Moves between objects:
Q815: ni>Q304, ve>Q88, ro>-, su>Q223, ka>Q100, di>Q579
Q549: ni>Q741, ve>-, ro>Q919, su>Q688, ka>-, di>Q312
Q862: ni>Q679, ve>-, ro>-, su>Q386, ka>Q211, di>Q789
Q323: ni>Q305, ve>-, ro>Q88, su>Q114, ka>Q527, di>-
Q441: ni>-, ve>Q386, ro>-, su>Q304, ka>Q811, di>Q645
Q296: ni>Q831, ve>-, ro>Q16, su>Q211, ka>Q661, di>Q194
Q491: ni>Q211, ve>-, ro>Q789, su>Q632, ka>Q162, di>-
Q114: ni>Q919, ve>-, ro>Q325, su>Q285, ka>Q312, di>-
Q107: ni>Q394, ve>Q903, ro>Q831, su>Q633, ka>-, di>Q661
Q194: ni>Q296, ve>-, ro>Q634, su>Q491, ka>Q903, di>-
Q527: ni>Q848, ve>-, ro>Q323, su>Q312, ka>-, di>-
Q304: ni>-, ve>Q579, ro>-, su>Q550, ka>Q800, di>Q815
Q74: ni>Q503, ve>Q356, ro>-, su>Q331, ka>Q893, di>Q480
Q356: ni>Q480, ve>-, ro>-, su>Q634, ka>Q285, di>-
Q797: ni>Q339, ve>Q491, ro>Q679, su>Q357, ka>Q633, di>Q211
Q550: ni>-, ve>Q189, ro>-, su>Q503, ka>Q124, di>Q223
Q903: ni>Q661, ve>-, ro>Q194, su>Q162, ka>-, di>-
Q16: ni>Q331, ve>-, ro>-, su>Q862, ka>Q296, di>Q634
Q963: ni>Q652, ve>Q608, ro>Q357, su>Q541, ka>-, di>Q555
Q800: ni>-, ve>Q305, ro>Q304, su>Q124, ka>Q119, di>Q100
Q831: ni>Q631, ve>Q194, ro>Q331, su>Q797, ka>Q107, di>Q296
Q848: ni>Q541, ve>-, ro>Q305, su>Q549, ka>-, di>Q527
Q119: ni>-, ve>Q848, ro>Q800, su>Q667, ka>-, di>Q541
Q937: ni>Q688, ve>-, ro>Q285, su>Q903, ka>-, di>-
Q396: ni>Q357, ve>-, ro>Q386, su>Q305, ka>Q555, di>Q632
Q599: ni>Q124, ve>Q114, ro>Q223, su>Q893, ka>Q741, di>Q919
Q162: ni>Q805, ve>-, ro>Q491, su>Q608, ka>-, di>-
Q789: ni>Q862, ve>-, ro>-, su>Q182, ka>Q491, di>-
Q919: ni>Q599, ve>-, ro>Q189, su>Q485, ka>Q549, di>Q114
Q394: ni>-, ve>Q661, ro>Q631, su>Q414, ka>-, di>Q107
Q256: ni>-, ve>Q16, ro>-, su>Q714, ka>Q631, di>Q331
Q622: ni>-, ve>Q485, ro>Q503, su>Q631, ka>Q616, di>Q893
Q541: ni>Q119, ve>Q527, ro>Q100, su>Q741, ka>-, di>Q848
Q688: ni>Q658, ve>-, ro>Q485, su>Q661, ka>-, di>Q937
Q312: ni>Q549, ve>-, ro>Q114, su>Q937, ka>-, di>-
Q386: ni>Q645, ve>-, ro>-, su>Q579, ka>Q396, di>Q182
Q503: ni>-, ve>Q480, ro>-, su>Q256, ka>Q622, di>Q74
Q632: ni>Q396, ve>-, ro>Q182, su>Q323, ka>Q608, di>-
Q661: ni>Q107, ve>-, ro>Q296, su>Q805, ka>-, di>Q903
Q305: ni>Q100, ve>-, ro>Q579, su>Q919, ka>Q848, di>Q323
Q88: ni>Q579, ve>-, ro>-, su>Q325, ka>Q323, di>-
Q223: ni>Q550, ve>Q325, ro>-, su>Q74, ka>Q599, di>Q189
Q631: ni>-, ve>Q296, ro>Q256, su>Q339, ka>Q394, di>Q831
Q182: ni>Q386, ve>-, ro>-, su>Q88, ka>Q632, di>-
Q480: ni>Q74, ve>-, ro>-, su>Q16, ka>Q485, di>Q356
Q652: ni>-, ve>Q555, ro>Q811, su>Q119, ka>-, di>Q963
Q811: ni>-, ve>Q396, ro>Q441, su>Q800, ka>Q652, di>Q357
Q741: ni>Q667, ve>Q312, ro>Q599, su>Q658, ka>-, di>Q549
Q645: ni>Q441, ve>Q182, ro>-, su>Q815, ka>Q357, di>Q386
Q714: ni>-, ve>Q862, ro>-, su>Q441, ka>Q339, di>Q679
Q100: ni>Q800, ve>Q323, ro>Q815, su>Q599, ka>Q541, di>Q305
Q608: ni>Q555, ve>-, ro>Q632, su>Q527, ka>-, di>-
Q339: ni>-, ve>Q211, ro>Q714, su>Q811, ka>Q414, di>Q797
Q189: ni>Q223, ve>-, ro>-, su>Q480, ka>Q919, di>Q325
Q634: ni>Q16, ve>-, ro>-, su>Q789, ka>Q194, di>-
Q357: ni>Q811, ve>Q632, ro>Q645, su>Q100, ka>Q963, di>Q396
Q285: ni>Q485, ve>-, ro>Q356, su>Q194, ka>Q937, di>-
Q616: ni>-, ve>Q688, ro>Q622, su>Q394, ka>-, di>Q658
Q633: ni>Q414, ve>Q162, ro>Q797, su>Q963, ka>-, di>Q805
Q555: ni>Q963, ve>-, ro>Q396, su>Q848, ka>-, di>Q608
Q211: ni>Q797, ve>-, ro>Q862, su>Q396, ka>Q805, di>Q491
Q679: ni>Q714, ve>Q789, ro>-, su>Q645, ka>Q797, di>Q862
Q124: ni>-, ve>Q919, ro>Q550, su>Q622, ka>Q667, di>Q599
Q667: ni>-, ve>Q549, ro>Q124, su>Q616, ka>-, di>Q741
Q579: ni>Q815, ve>-, ro>-, su>Q189, ka>Q305, di>Q88
Q658: ni>Q616, ve>Q937, ro>Q893, su>Q107, ka>-, di>Q688
Q893: ni>Q622, ve>Q285, ro>Q74, su>Q831, ka>Q658, di>Q485
Q331: ni>Q256, ve>Q634, ro>-, su>Q679, ka>Q831, di>Q16
Q805: ni>Q633, ve>-, ro>Q211, su>Q555, ka>-, di>Q162
Q485: ni>Q893, ve>-, ro>Q480, su>Q296, ka>Q688, di>Q285
Q325: ni>Q189, ve>-, ro>-, su>Q356, ka>Q114, di>-
Q414: ni>-, ve>Q805, ro>Q339, su>Q652, ka>-, di>Q633

In the rows, 156 means zero.

The rows follow the links: the fewer symbols apart two objects are, the more alike their rows tend to be.

Row, then object:
[240,212,105,160,166,113,177,104,194,101,200,158,193,113,165,179,189,141,141,189,155,151,116,106,199,197,115,199,179,182,77,151,150,123,185,164,210,196,126,154,147,34,195,99,106,191,141,204,194,155,68,153,146,149]; object Q541
[177,139,166,146,196,124,140,160,179,219,59,127,151,87,274,133,166,122,172,146,200,199,178,141,84,208,126,109,122,83,222,165,150,183,180,124,145,218,208,145,145,221,171,157,244,107,171,136,134,119,204,143,98,175]; object Q189
[156,128,160,186,165,162,144,113,120,117,244,150,192,188,159,185,170,148,158,138,141,85,204,234,166,60,201,253,174,238,76,162,151,195,146,215,175,136,119,188,192,133,93,134,140,91,173,225,170,164,136,168,229,165]; object Q162
[149,76,169,170,190,125,141,159,149,244,61,120,116,118,240,123,173,132,168,102,185,200,195,194,104,153,136,89,128,66,237,143,143,196,168,122,118,163,186,143,148,243,140,185,210,115,202,134,149,162,195,140,125,166]; object Q480
[157,99,114,187,164,144,175,136,135,169,190,146,195,205,96,165,189,172,156,118,126,175,103,199,232,92,128,163,201,176,114,131,146,147,171,182,152,96,81,200,152,74,91,151,40,190,210,205,205,200,62,133,184,161]; object Q107
[183,199,126,119,143,149,173,213,218,180,74,104,115,94,240,170,137,137,176,185,149,163,149,115,162,241,132,128,85,73,240,169,137,126,161,102,158,222,210,170,128,196,212,160,225,164,87,141,113,138,180,125,118,138]; object Q815
[246,159,146,186,209,95,160,59,159,142,171,162,228,106,209,148,230,121,162,170,207,182,149,137,135,155,105,193,209,189,86,149,171,174,217,176,195,172,114,157,157,40,163,86,127,149,231,219,201,150,81,172,120,173]; object Q549
[182,237,138,101,98,143,119,159,233,162,167,166,170,150,131,217,153,151,161,162,213,82,158,195,179,235,229,233,120,228,116,113,168,183,192,131,139,137,187,151,209,183,155,155,197,143,76,238,92,192,201,172,205,168]; object Q396
[172,177,150,174,153,155,139,96,151,88,245,158,194,157,192,204,180,124,157,180,145,73,211,194,137,104,188,274,166,244,74,177,150,180,171,220,196,176,141,183,180,119,123,108,164,82,142,228,158,129,146,170,208,182]; object Q608
[168,83,189,214,191,131,135,57,84,140,218,176,210,157,190,146,209,131,155,154,182,161,193,199,78,62,158,182,216,207,104,175,171,214,179,216,162,158,112,160,189,113,143,119,132,85,232,189,207,135,127,181,157,195]; object Q937
[219,232,168,115,117,105,147,117,232,156,146,164,178,96,175,192,188,112,158,183,262,131,158,129,115,257,174,204,155,201,115,120,185,185,214,133,144,169,199,110,202,165,231,119,205,157,89,200,105,175,194,180,127,169]; object Q305
[134,194,105,120,124,168,166,241,219,184,99,103,94,120,201,179,114,171,176,148,94,135,158,138,197,201,159,148,70,79,199,162,113,142,120,95,148,210,194,208,133,228,156,180,216,164,59,155,118,138,181,113,146,137]; object Q645
[179,77,107,183,179,124,162,87,127,184,195,157,194,194,141,147,214,165,158,116,161,157,151,227,193,80,167,199,189,205,96,120,130,177,187,200,153,101,90,194,174,88,90,140,66,143,224,228,219,190,96,149,200,182]; object Q661
[132,167,175,140,146,192,131,179,156,154,154,131,131,135,232,184,126,132,161,146,138,89,240,209,90,142,213,214,100,153,188,203,143,205,140,172,162,215,188,186,176,258,148,165,252,78,107,164,101,99,232,149,173,173]; object Q182
[105,79,127,147,156,176,165,239,152,243,86,107,103,169,163,122,134,186,185,84,136,198,157,205,190,141,143,94,112,63,249,133,129,150,147,115,106,129,156,183,138,236,107,209,165,184,163,131,148,180,177,115,148,155]; object Q331
[104,145,190,152,134,185,112,148,140,148,212,186,169,190,108,186,146,136,129,138,178,84,221,247,100,118,244,214,146,229,132,152,159,214,155,212,132,114,172,161,212,222,106,164,189,92,140,186,107,181,225,168,219,170]; object Q491
[149,218,224,153,142,160,197,186,146,121,133,213,147,170,90,122,141,183,133,197,181,232,73,51,160,205,122,72,197,106,178,166,189,99,136,131,157,143,173,90,126,109,220,162,124,249,143,60,157,171,130,199,87,129]; object Q124
[88,202,160,148,99,208,173,238,147,134,194,192,109,233,34,170,112,208,128,167,99,150,92,127,222,166,188,127,141,154,156,147,157,104,95,132,107,90,148,166,135,157,152,190,104,233,91,131,139,195,149,159,177,123]; object Q339

Each walk starts at a row. The symbols on each line, taken left to right, move it on to the next object.
Answer with the object's row; about right is enough.
[226,188,127,176,186,99,171,95,155,128,169,158,211,130,178,125,200,149,150,189,171,212,106,92,196,174,89,148,203,155,91,147,164,131,199,173,193,175,105,141,153,32,183,96,94,205,193,187,218,157,56,169,121,158]
ni ve ni su ni: [163,153,157,198,169,134,192,134,106,132,182,186,167,192,101,121,166,187,139,182,105,216,96,106,210,112,103,109,226,151,138,175,164,107,154,165,164,147,108,143,135,50,155,134,69,221,194,110,222,158,59,159,130,125]
ro ro ve ni: [144,95,139,162,190,152,156,204,148,239,36,118,112,145,199,94,150,163,188,119,169,224,142,137,148,170,103,56,128,39,256,154,141,163,147,110,122,164,180,158,140,202,158,196,176,175,188,104,148,156,173,121,112,142]
[93,155,131,133,129,234,173,273,146,141,120,142,74,178,115,155,90,184,148,151,62,154,135,133,207,152,153,101,87,98,227,180,132,114,106,124,147,167,172,200,119,218,143,219,166,181,105,90,146,145,173,121,159,112]
di ka su: [167,269,124,84,94,166,159,206,244,144,155,146,141,151,82,194,127,175,151,159,167,112,107,151,227,242,184,192,126,199,111,93,169,141,161,112,132,140,177,157,165,151,173,158,167,213,64,195,103,212,184,157,182,129]
su ka ro: [211,290,147,106,122,119,162,154,245,152,124,160,144,102,132,180,165,156,132,193,219,163,93,83,181,292,139,161,149,175,130,129,168,128,201,90,155,151,188,123,159,120,230,144,170,214,101,157,114,196,171,173,130,158]
[120,157,140,119,106,164,127,173,209,220,176,173,156,167,86,195,155,155,157,102,188,104,156,250,185,163,224,202,125,215,123,111,157,189,175,143,114,74,163,176,214,220,96,178,144,142,124,225,116,235,182,145,239,176]
ka ni su: [204,217,70,127,139,132,167,132,200,121,222,127,193,155,132,193,172,172,152,165,111,108,128,148,265,170,129,239,148,207,68,138,129,125,170,161,189,180,119,194,142,61,150,119,87,182,123,233,185,170,90,140,198,151]
ni ve ro ka: [209,212,106,153,153,135,141,102,190,128,223,141,200,143,166,204,197,132,163,163,137,92,175,189,221,137,160,273,173,252,70,131,132,167,178,181,202,167,130,211,160,91,138,81,128,120,129,258,168,154,103,156,200,168]
[105,116,143,148,130,167,151,184,154,244,130,178,139,217,51,113,155,197,147,92,199,187,98,201,210,168,166,107,171,148,161,88,162,161,182,112,70,43,142,170,184,172,113,196,87,213,182,149,147,232,136,143,179,158]
ka ro ve ka: [145,77,170,214,189,152,121,92,91,144,213,181,194,183,148,144,180,136,154,146,160,136,199,229,111,38,176,200,198,222,100,167,154,195,153,208,167,130,109,162,189,139,115,139,118,88,235,199,187,158,138,185,189,181]
ro ka ni ro: [127,84,160,149,152,131,116,150,155,249,158,162,156,189,92,151,177,165,137,76,237,158,158,257,166,146,190,154,177,182,158,86,175,208,191,149,79,53,137,149,219,204,96,200,127,140,200,190,134,246,189,171,191,184]
[143,176,119,166,125,176,178,170,131,93,228,159,157,207,71,167,136,202,143,170,59,147,105,126,269,111,154,172,172,188,101,155,139,87,107,178,184,138,110,181,119,77,125,142,62,209,141,140,200,157,93,140,189,142]
ro di ka: [164,154,82,134,144,151,179,144,169,145,215,137,169,193,106,173,176,174,150,129,121,147,128,183,277,137,154,222,177,198,74,138,124,128,142,180,174,126,104,217,142,69,113,117,46,203,144,216,196,181,61,117,202,148]
ve su su: [213,172,179,189,178,133,134,80,144,85,220,169,212,136,212,195,181,106,152,203,170,99,203,149,94,135,168,246,189,240,79,198,149,196,180,213,217,218,154,131,185,95,168,104,155,102,157,208,166,114,134,207,169,166]
[147,214,160,120,147,164,184,235,173,129,101,143,109,134,180,156,103,168,155,187,108,175,126,67,163,206,136,119,105,88,218,195,175,87,95,105,171,213,207,153,110,176,220,177,210,197,100,83,128,120,168,120,108,112]
ka ve ni su: [202,211,168,129,157,100,163,126,203,190,89,178,161,107,135,126,187,162,149,175,244,230,96,93,139,243,113,83,198,142,144,120,203,144,203,107,139,118,188,88,160,114,223,131,143,222,173,117,148,175,145,192,78,148]
ni ve ni su ni: [119,159,201,158,144,169,177,204,98,158,136,199,133,202,53,107,138,176,139,160,155,235,89,97,171,171,121,68,229,107,187,152,200,131,132,128,140,95,139,88,128,133,184,194,88,245,183,54,168,181,140,173,113,124]
[110,215,140,139,122,194,185,252,178,111,135,129,84,156,137,167,81,181,150,187,69,153,144,104,216,192,150,127,83,95,214,178,133,83,96,120,172,199,189,177,110,196,165,185,177,201,73,110,141,126,178,117,144,117]
ka su ro su: [132,168,166,154,174,159,181,222,148,131,106,150,106,127,169,131,116,173,158,178,111,202,119,76,149,191,109,67,148,59,247,186,156,114,125,123,179,189,188,120,114,167,204,187,188,198,144,73,162,111,158,156,93,120]
ka ve ro ka: [203,180,199,146,164,96,127,94,187,206,117,170,189,124,159,139,208,131,149,162,297,195,142,137,92,227,147,116,191,174,154,117,220,207,226,150,129,134,194,77,203,148,211,131,191,148,190,174,129,179,176,192,97,184]
[90,155,178,174,136,204,193,197,115,170,150,183,108,217,48,121,124,216,153,132,112,190,91,123,211,135,162,80,174,129,174,161,180,94,111,129,127,72,139,145,140,141,148,206,88,231,145,83,170,196,144,168,163,129]
su ro su su ka: [155,259,182,139,101,166,189,180,177,83,161,195,131,163,88,165,115,170,131,220,135,184,102,64,178,243,140,108,172,143,148,167,189,79,136,128,166,172,173,121,121,114,240,166,145,241,89,102,136,144,158,186,122,103]
su ve su: [158,92,199,160,177,103,139,105,151,232,106,179,177,151,131,118,195,139,155,110,261,204,140,205,110,171,155,102,198,164,151,93,188,218,217,148,113,78,174,84,205,149,150,163,135,149,240,165,154,221,166,179,150,197]
